Each row, then the tier of its hidden value
[ 133   38  222 -134  187  -67  100  183  -65  -82  -68   57  158 -374
 -169  -58  -16  106   16 -128  125 -131 -194  137    6 -210  -21  223
 -115  317  -74  220   10  274   57  157   53  148 -242  283   34  -70
  221]  (63)
[ 356   79  154 -174  115    4 -120  126    7   -5 -300    3  399 -410
 -360 -130  -37  158   49 -225  210 -314 -184  436 -404 -548   23   66
  -63  412 -213  240 -200  106  194  164 -152  -37 -235  155  139 -147
   18]  (76)
[-113    9 -140 -215  -53 -231   63  -22 -116   35  166  201   15  148
   23    7  105  257   11  -29  372  -24  155 -112  182   24    5   -3
  201 -138 -150  230  157   49    9  152 -177  -45 -124    0  153   14
  229]  (73)
[-557   37  191  -12  341 -303  213  288  206  -50  140    9 -208   78
 -241  175    2   93 -111 -130  383   31 -139 -294  484  376  -74  514
  117 -230  309   26  362  129  -82  -74   57  121  -46  241  648   96
  410]  (76)
[-141  -73  229 -103  101 -374  213  228 -401 -118  316   50  -74 -156
  251  187  351  -86 -131   63   10  119  214 -176  634   78  -32   42
  185 -129 -281  620  450  341  -62  131  383  255   98   15 -641  114
  274]  (63)
[ 215   57 -371  153  -84  -42 -242  136  124  140 -329  -38   18 -156
  -19 -141   26 -221  -86  -93 -357 -335  271  544 -377 -717 -164 -254
 -257  463 -242 -195 -260   40  156  161    3  -53 -116 -105   51    2
  -96]  (73)
[-203  111 -260  174   99 -104  -80   93  130    9  -47    3  -39  -51
  -70   96  219 -141   18 -105  -85 -187  262   16  -37   53  119 -267
  115  135  -69  129  156 -165   70 -102 -241 -157  -57 -159  311  -80
    1]  (62)
[-255    9 -214   92  -29   64 -127   35  107  -61 -134  388  -43  223
 -253   87  -66  183  -13  -88  362 -260  129  191  204   58  -67   41
  161 -110 -192  -11  -24 -120   -4  -58 -209  -87   69  -93  457 -104
  279]  (66)
[  17   -4  132    3    0    3  -25   67 -154   78   99 -174  145   52
  229  141  298 -138 -134   56 -436  -32  191 -100  211 -175  -92   72
 -286  157 -251   61  131  165  -75  -84  341  264   18  -60 -462  246
    5]  (71)
[-380   68  -56  -39  158 -339  111  248  151   51  133 -196 -240  277
  322   62  162 -197 -337  -75 -291  103  144 -146  382   -9 -203  236
 -113  -57  206 -118  237  106 -143 -100  447  298   58   22  112  233
  216]  (71)
[  49   56   94   78  134 -107  103  162 -164   -2   65 -302   67 -142
  339  119  400 -280 -102  -46 -581   26  260 -141  113  -91   50 -148
 -191  319 -114  240  202   53  -38 -101  278  214  -89  -90 -442  113
  -58]  (73)
[ 263  168   13 -351  -95  129 -206 -228  -51  -29  -59  -41  304 -194
  201 -162  389 -118   73    3 -358 -231  214  209 -253 -160  274 -423
   31  311 -313  624 -144 -144   60 -141  -52 -106   45 -269 -427 -236
 -150]  (62)
[  38   14 -247  324 -166  235 -293  -63 -153   57   86  227  197 -107
   -7  225  325 -172   80  132 -355 -252  374   38   69  -93    9 -353
 -164  227 -624   68  159  119   55  -53 -111    9   30 -209 -435   72
  -44]  (66)
[  46  -81  168 -112  -47   78  -42  -38 -179  -55 -173  193  126 -100
 -324   56   63  211  156   15  372 -305  139  224  125  -86   80   10
  156  -16 -351  419 -118  -61   63   51 -190 -183   43 -111    9 -122
  117]  (62)
[  47   75    3  -90  -23  301  -61 -197   73    2 -213    2  185  127
 -107  -16  110  161  167  -74  -35 -261  135   19 -160   87  193  -94
  -78  209  -78  107 -236 -353  -13 -230 -313 -169 -123 -176  311 -153
  -36]  (73)
[ 545   88  255 -150   83   44 -136  170 -186  -99 -329 -209  376 -559
  132 -150  257 -277 -105 -145 -540 -265   53  597 -310 -718   44 -234
 -195  641 -386  545 -232  129  128   38  367  174    1  -73 -737 -163
 -148]  (62)
[-164   16  258   55  142  -70   16  137  -86  -22   66 -215   20 -106
   75  213  399 -261  -76   29 -335  -67  229 -121  314   94   58    4
  -41   49 -150  372  242   42  -46 -195  260  112  147 -143 -335  101
    9]  (76)
[ 506   61  410 -192  105  148    4  102 -124   26 -339 -557  340 -273
  299 -136  257 -269 -141 -105 -842 -158   48  322 -292 -655   -8   20
 -538  682 -118  197 -341   19  -14 -124  533  291  -92  -56 -636   60
 -246]  (71)
[ 133  113  247 -326  -39  211 -149 -126  122  -14 -114 -187   -9 -232
  292 -235  281 -411  -72  158 -813 -228  128  296   25 -217   17  -16
 -414  399  -92  321 -301  139  -83 -196  517  172  201 -114 -583  -82
  -25]  (62)
[-157   54 -362  213 -244  248 -336 -202   10  124  113  179  106  296
  124  200  345 -134    8  147 -379 -217  470  -74  119   65   13 -337
 -122   17 -473  -64  106 -108  -39 -233 -123  -46  146 -367 -200  111
  -59]  (73)
[ -34   64  -53  133  142  -78  -26  146 -160  -63  185  310  348 -245
 -303  234  120  252   97 -151  436  -99  -87 -157   63   73   85  -15
  171   97 -351  233  414  206  114  116 -368   30 -269  185  144  -24
  210]  (62)
[  26  124  135 -199  -12  455 -146 -313  120  -78 -192  120  287   -4
 -248  -32  140  186  269  -27   47 -349   24   40 -154  267  325  -94
   -1  191 -134  331 -251 -359   -9 -335 -399 -237  -32 -177  284 -296
  -12]  (62)
[   3 -226  314 -124  -27  -77  295  -34 -396   63   -1   -1   -2    0
 -300  156   64  402  280  100  536 -112  206 -225  301   74   69  218
   70 -130 -193  300    5   -8   15  207 -274 -199 -215    8  100  109
  134]  (73)
[ 320  223 -111 -415  -91  194 -177 -251  137  -14 -229  -74  224  -61
  280 -345  216  -79   30  -95 -450 -247  144  331 -444 -265  215 -362
 -119  468  -77  346 -400 -260   29 -159  -51  -83  -79 -217 -105 -304
 -126]  (66)
[-178   80 -345   -2 -135   80 -182 -160   72   30   61  319   21  174
  -53   39  150   94   91   23  116 -214  271   -2   57  143   85 -236
  130  -35 -255  104   50 -127   16  -70 -339 -174   -2 -187  239 -101
  120]  (66)
[   3  149   18 -269  132  122    0  -24  147 -171 -227  273  240   95
 -208 -119 -123  395   28 -304  458 -197 -211  189 -111   66  122  118
  185  119   41  214 -177 -241   -2 -117 -287  -36 -161   73  603 -323
  270]  (66)
[-142  -40 -345  224 -109 -164 -212   15 -153  154  199  423  249  -61
 -552  303  120  336  216    1  753 -241  214 -110   11  -33   38 -177
  331 -195 -566  111  401  127  229  271 -721 -323 -188  -21  355   90
  107]  (76)
[ 201  118  154 -422  -39  226  -84 -196   83  -84 -245   -2  110 -116
   99 -284  117  -26   57  -12 -264 -271   49  334 -145 -142  147  -75
 -125  326  -63  404 -408 -131  -26 -141   87  -36   31 -115 -120 -281
   32]  (63)
[-175   16 -291   62  -52 -121 -115   49  106  153 -107   10    6  324
 -103   78   40  106  -76  -92  141 -190  251   84  -23 -211  -91  -17
   31  -47 -110 -191   -4 -170   34   -7 -182 -118  -45 -154  450  121
   32]  (71)
[   2   85   16 -532  -54  -68   -9  -90   85 -113 -180  157  -60  184
  173 -296    1  135 -119  -96  127 -156   66  367   92 -139    4   38
  161  -15   17  405 -313 -142  -67  -32  160    7  130 -112   88 -253
  251]  (66)
[  -2  156 -251 -168 -193  308 -285 -444  135  106   37  187  249    5
 -187  -49  268  130  349   99   32 -342  243  -88 -304  226  355 -399
   55  134 -270  262  -92 -282   90 -175 -670 -423 -113 -256  279 -212
 -125]  (62)
[ 166  -61   88   97  -27  -50  -98  208 -117  126 -210 -322   52  -46
  183   50  201 -317 -228   23 -614 -177  289  325   40 -658 -241   31
 -403  319 -284  -64 -126  151   -1   21  519  233   95 -135 -517  264
 -114]  (71)
[-392   41  223 -383  256 -261  370   69   48 -193   23   78 -206  215
  -44  -25    2  330    5 -182  583   44  -59 -224  428  502  154  298
  401 -271  360  456  103 -231 -125 -104 -100  -50  -62   64  635 -203
  413]  (63)
[-613  156   12 -481  281 -568  345  183  297 -120  306   19 -517  213
  357 -184   51  -35 -278  -99  140  231  -77 -274  584  439  -63  389
  217 -270  598  248  293  153 -202  -27  366  233   19  225  483  -51
  555]  (63)
[   8  -86   10  161  -32   18  -86   47 -178   63  -15  194  148 -240
 -426  189   97  133  197   59  303 -283  158   55   73 -125   15  -18
   18   67 -436  166  117  157  137  170 -312 -166 -118    6   37   50
   71]  (62)
[  94  -17  -21  468   60  246  -73   91  -84   40 -251 -204   93 -240
 -122  231  283 -277  145   -6 -530 -303  372   65 -118 -130  104 -288
 -293  468 -289   -2  -33 -162   70 -164 -132  -97 -116 -225 -120   31
 -220]  (66)
[-548   75 -254 -361   -7 -432   96   10  251   -2  211  187 -539  306
  246 -173   67  -59 -176   64  150   23  220  -46  488  247  -98  117
  237 -338  257  174  127   68 -121   42  172  -10  160  -31  376  -38
  422]  (63)
[ 125  147 -327   26 -127  149 -318  -57  161   40 -208   34   56  -34
  202 -141  205 -306  -96  -24 -586 -300  313  422 -235 -377  -17 -379
 -201  395 -268   37 -227  -85   41 -116   90   -1   80 -260 -189 -114
  -90]  (66)
[ 253  178 -173 -417 -152  277 -326 -202  175 -128 -395  371  311  149
  -23 -328  -84  240  -59 -214  147 -379  -29  672 -327 -362   53 -171
  118  218 -253  279 -518 -281   35 -118 -122  -72   87 -182  182 -416
  132]  (66)
[-408   39   52 -106  391 -639  346  537  191  -27  -29 -215 -321  217
  108   -4 -122   30 -420 -326  224  162 -126  -23  366 -145 -298  545
   60 -100  497 -154  224  130  -96   99  423  326 -118  283  628  178
  412]  (71)
[ 280  166 -121   90  -57  494 -369 -107   68 -113 -488   62  485  133
    5   16  181  -13  -40 -258 -350 -404  186  494 -387 -282  161 -406
  -44  422 -400  179 -367 -523   31 -419 -138  -48  104 -421  -46 -286
 -184]  (73)

Part 2:
[ -99  124  104  -77  133   33  -40   69  279  123 -242  108  -19  -72
   12  -10  -26  -74   68   13   15  110   30   14  -35  130  -18   -2
   -9   22   52  118   -6  127  105   41   21  -16   24  -76  -46 -319
  -76]  (33)
[ -76   90  -30 -100   90  152   30   21   68 -260   40 -130   63    9
 -116  210  193 -229  -94  -37 -200  -45 -116  -30  -61   50   34   79
  241   13   43  173  258   62 -227 -183  153  285  -52 -113  -51 -211
   22]  (43)
[ 183 -127  -41   77  159  -12  113  197  -59  -61  -42   38 -156  -84
  266  122   10  221   93  128   19 -192 -237  -71  -62   76   49   88
    9  -87  147 -132   13   26 -197   71  187  160  -47  113 -260   32
   96]  (48)
[-102 -209  205  -57 -133   28   87   34  160   39  179  -45  125   77
   54 -207 -384   55   47 -146  172   34  117  101   55  -81   37 -222
   -9   35 -155 -212  -47  -73   96  227 -241 -304  132 -100  356  236
  148]  (45)
[  23 -161   43  -13 -160   52  149  -27   91   52  218  111  210  110
  -91 -194 -273  235  -99 -204   50 -150   10 -155 -172 -215  192   -8
  -83 -102 -110  -58   86   52  -18  126 -121   11   69  -45  177   67
  334]  (48)
[ 184   76  -58  302   52  -47   -8  118   54  164  -75   65 -130   81
  -63   50 -122  229   98  -16  319  137    0  112   32   12   -2   14
 -140  -68   22   18  -38  229  267   98   42 -182   -9   80    8   49
  -38]  (51)
[ 218  -27 -182   95  136  -13    5  157   11  145  -17   16  -35  -58
  -51  -79 -171  280  -31  155   29   68 -141  -98 -119  121   59   30
 -130 -136   22 -221   46   55   -5  145   55   45 -149   67  -94 -125
   85]  (48)
[ -45 -117   52   55   50  -69   77   -9   12   72  -98   48   -7  129
   94 -365 -286  216   87   45   64   52   98 -122   62 -179   77  -97
 -177    2   47 -173 -221  -14 -149   26 -164  -70  181  118  100   67
  119]  (33)
[ 217   26  -45  291   54  -27  -54   11    3  239  182   16  -44  104
  -40   61  -27   91   61   22  106   80 -116  193  -57  -46  110   16
   86 -113   19  -96   59   73  160   81 -120 -163  -20   98   50  252
 -114]  (48)
[ -47   -5  -41  152  206   26   -4   23  -33  123   58  -36    6  131
  -42 -271 -207  139   30  127 -139  191  -94 -177  -69  -63   99  -57
 -122  -87  128 -229 -101   25 -145  -44 -169   -3   46   86   76  -76
  -28]  (41)
[  65  -66 -169  149   46  130  -29 -226 -134 -124   63 -180   79  167
   21  -22  191 -159   -4   22 -182   -9  -57  -29  104  -25  -42   51
  121   76    1  102   98  -83 -447 -163 -223  129  -16  -25   83  217
  -86]  (49)
[  29 -125  199   43 -212  -11  107   40  163  155  209  108  124   84
   31  -60 -258   80   76 -234  255  -84   61  161  -57 -196  142  -96
   15  -33 -115  -61   15   19  232  237 -182 -262  128  -29  251  303
  136]  (27)
[ 110 -122 -102   24 -195  138   99  -40  -64  -89  266 -114  248  101
  -74   39    2  -99  -46 -162  -37 -134  -90   -7  -73 -115   81   21
   84    1  -92   15  225  -99 -234   54 -171   81  -79  -71  190  261
  103]  (27)
[ -81  138   83 -256  -21   25   47  176  269  106 -271  136  126 -174
   14  -12  -13 -203   93  -19  -12    3   18  -22 -128   37   61   24
  -41   50   69  116   39   -8    9  117   26  123  -24  -55  -72 -336
  -27]  (43)
[  -9 -112    5  135  176  -15   43  -56  -23   82 -119   80  -69  107
  185 -271 -130  229   93  101  -59   -2  -33 -203   16  -76   46    1
 -149  -31  126  -98 -187   33 -255  -33 -136   34  130  108  -43    3
   54]  (36)
[ -88  -38  172  -75 -274    2   91 -156  233  -14  -13  109  177  156
 -106 -123 -133  -32  -24 -321  231  -91  290  108   61 -276   86  -50
   33   85 -191  249   35   88  109   37 -139 -118  223 -101  269  131
  216]  (36)
[ -56   11   48    3   33  145   -8  -69   78 -155   34 -117   40   59
   46  201  201 -276   31  -83  -85  -40  -60  116   61   67  -51   24
  248   86    6  200  167   14 -176 -100  -44   60    4 -122   53   58
 -105]  (33)
[ 138   11  -95  388  129   47  -69  -77 -108   31  162 -143 -101  225
  -42   83   48   40   55   26   59  146  -98  144   99   -7  -16   -1
   94  -38   39  -16   39  104  -26  -93 -126 -136    3   62  103  280
 -165]  (33)
[  40   25  164  237  -85   -6   -4  -89  207  337   -7  246   32  133
   53  -52  -92   81  155 -208  255   13   76  129  -38 -140   74   12
  -82  -25  -16  180  -73  184  294  143 -244 -281  148   -2  140  177
  -61]  (36)
[ 185   10 -288   13  261   86  -24  134  -93  -41  -73 -121  -28 -115
   14   53  106   37  -41  276 -260   24 -286 -179 -115  243   -4  113
   10  -79  132 -147  148  -49 -370  -26  107  318 -251   42 -242 -237
  -43]  (48)
[ -32   61   72 -168  -76   57   24   22  305  107 -307  184  109 -129
   64    5   27 -126   75 -115   96  -61  100   -3  -41   86  -35   54
  -68   90  -42  273   46   66   40  145  -32   40   -3 -137  -33 -235
   21]  (49)
[  51  -12    6   38  -14 -100   79  165   74  164 -147   92    4   14
    0 -258 -321  212  109   34  211  103   87  -43   -6 -118   86  -79
 -249  -27   30 -173 -166   25   78  164  -60 -104   69  117   63  -24
   96]  (41)
[   6    3    9 -135   14  152   34   40  105 -154   94  -84  103  -69
   13  255  192 -251  -43  -56 -160 -137 -161   59  -94  107   29   69
  278   15   -2  122  285  -28 -182  -20   68  198  -98 -137  -42  -61
   -2]  (48)
[  62 -111  -20  231  -95  120  103  -22  -61  -69  261  -66   92  203
  -48   34  -96   93    9 -194  109  -51  -70  -17  -16 -128   48   -3
  -18  -38  -39   26   99   88  -58   20 -129  -68   20  -40  205  264
   96]  (45)
[ -36   95  211 -175 -202 -108   57   15  304  106  -91  171  100    4
  -97  -29  -85 -104   25 -184  224  -61  232  244  -22 -254  180  -33
  133   38 -103  158   35   56  255   85    6  -79  192    5  101   18
  121]  (48)
[   7   -9 -260   75  178  100   -7 -109 -217 -128 -102 -190   74  138
    1 -204  116 -101   11  190 -335   77 -109 -263   47  -36   -8   55
  -48   51  158  -34  -13 -125 -648 -242 -173  309  -46   89  -28  -48
  -93]  (33)
[ -57  132  230  -69 -141    9   79  166  335  143 -138  223   62  -69
    4  139  -61 -105  140 -235  283  -37   83  162  -87  -58   68   11
  -18   27   -3  245   41  172  353  180   45 -118   78  -84   41 -116
    4]  (41)
[ -34  195   75  132   -6    0  -66    4  144  297  -14   68   92  100
 -109  -70  -38 -194  146  -53   55  220   34  155  -52 -129  102  -37
   -3    6   73   63  -35   50  179   32 -252 -167   67   40  160   35
 -246]  (41)
[ 145  -26 -144  165  211   64    4  226  -26   10  -38  -97 -121  -54
   47   68 -112  175   60  153   60  129 -195  -56  -13  253  -78   -4
 -117  -69   83 -184   27   80  -33  110   90  -12 -169    9  -80 -104
  -44]  (45)
[  43   99  121  290  -32    6   -7   37  102  313   64  136   15  134
   22   23  -62  -32  215 -131  201  113  -31  168  -51 -136   87  -10
  -58  -35   89   76  -64  129  261  107 -235 -262   87   60  138  206
 -206]  (45)
[  16  174  200  -14  -89  -84  -11   43  340  308  -69  263   44   -8
 -100   31  -68  -34   65 -153  221   23  114  233 -125 -148  181   16
   73  -49  -32  163   34  171  427  132  -22 -154  125   11   39  -64
  -11]  (48)
[ 132   -6 -163  285   16   71    8  -54 -174  -94  124 -180    5  213
  -67   56   73  -31   41  -13   27   65  -74   55   94  -89   -4   24
   46   12   35   28   72   24 -209 -118 -115   13  -21   62  108  271
  -88]  (51)
[  89    4 -250  157  229  154  -11   78 -120  -59  -35 -145   -5   25
  -11    4   40   44    6  158 -187  107 -239 -229  -50  198  -68   71
 -107  -43  136  -67   83   33 -339  -64  -16  195 -193   -6  -83 -171
  -85]  (51)
[  57  -40  131  241  -64  -34   58   48   94  286    7  177    3  120
  116 -117 -211  160  207 -126  272   33   23   70  -19 -154   76  -43
 -175  -35   46  -16 -151  105  203  184 -225 -275  127   77  137  228
  -39]  (51)
[  99  132 -180  229  137   29 -113 -152  -77   49 -100 -105  -27  155
  -72  -12  203 -148   56  107  -92  164  -19   64  101  -25  -20   67
   73   44   84  128   20   23 -223 -190 -152   66   -9   83    1   75
 -234]  (36)
[  44  -43  -90  156  -42  162    5  -80  -88  -31  162 -157  148  148
    2   45   91 -205   66  -72  -86   25 -112   26   22  -22  -21    4
   70   53   15   57  121  -75 -261  -31 -265    1  -62  -51  178  247
 -144]  (51)
[ 112 -138 -168   72  314   63    6   10 -167 -291 -172 -206 -220  -38
  309  108  218   11   63  279 -183  -84 -193  -80  174  233 -145   69
  127   62  142  -63    7  -77 -566 -150  128  261  -67   52 -261   28
  -50]  (49)
[  -2    3  -12  144   96  -46    3   -6   56  209 -115   90   -5  123
  -27 -321 -253  217   69   51   65  161   64 -121   -7 -106   70  -51
 -223  -46   60 -110 -176   85   -1   34 -170  -98  103  100   82  -60
   24]  (33)
[ 134  130  -32   62   47   41  -43  136  115   32    5  -51  -37  -61
  -58  293  127 -153   47    4   90   54 -108  237  -30  135    1   45
  181  -16   11   82  191   78  139   56  103  -15 -116  -34  -49  -11
 -140]  (27)
[ -51   31   60   27 -231  100   83  -40  120   58  104   47  253  139
 -150  -53  -91 -128   29 -278  109   -5   83   22  -68 -209   94  -13
  -44   36  -73  179   95   50   48   60 -214  -63   59  -90  269   98
   50]  (45)
[-164  209  228  -28 -168  -44   33  -41  271  204 -146  208  149  124
 -121 -121  -60 -208  134 -235  169   79  231  135  -30 -329  160  -24
  -22   72   24  278  -76  114  221  -10 -181 -113  239   17  181  -32
  -64]  (45)
[ -21  144  -39  131   59   72  -79  -41   -8  112   52 -117   94  121
  -80  -11   98 -309  110   35 -120  203  -63  119    8  -60   42  -22
  102   44   98   25   39  -61 -116  -84 -257  -31   -7   29  140  101
 -295]  (41)
[ -24   44  132 -154   86  -40   35  170  307  154 -141  188  -17 -139
    5  -46 -177  130   -1   13   69   -5    2  -10 -151   64  109   -6
  -14  -81    8  -44   19  122  206  160  132    5   29  -30  -95 -318
  133]  (48)
[ -37  -37    4  123   77   -4   28  -58   61  158  -57   97   39  152
  -36 -324 -243  228   23   -6   16  100   55 -181  -34 -128   83  -35
 -204  -53   36  -66 -134   99  -55    6 -179  -52  116   53  103  -70
   92]  (33)
[ 131  231 -158  222   92   16  -25   74  -33  -29  -82  -54  -72   94
 -188  186  159  -59   35   22   75  128  -64   80    5  -39   36  112
   34  -27  111  174  105  181    9 -150  129  117  -55   84  -83  -73
 -129]  (41)
[ -63  -35   -3 -183    6  176   22  -53  202 -100 -155   13  130 -111
   81   67  126 -189  -20  -74 -117 -107  -18  -90  -27  189  -88   67
   57   97  -56  234  166    0 -227   39  -30  173  -74 -224  -27 -218
   46]  (49)
[  79 -113 -256  217  195  108  -39 -211 -188 -158   98 -228  -11  208
  -69 -160   23  117 -117  131 -212   86  -75 -175   99   23  -36   20
   27  -16   -7  -81   57   -5 -454 -203 -135  145  -29    6   64   86
   47]  (49)
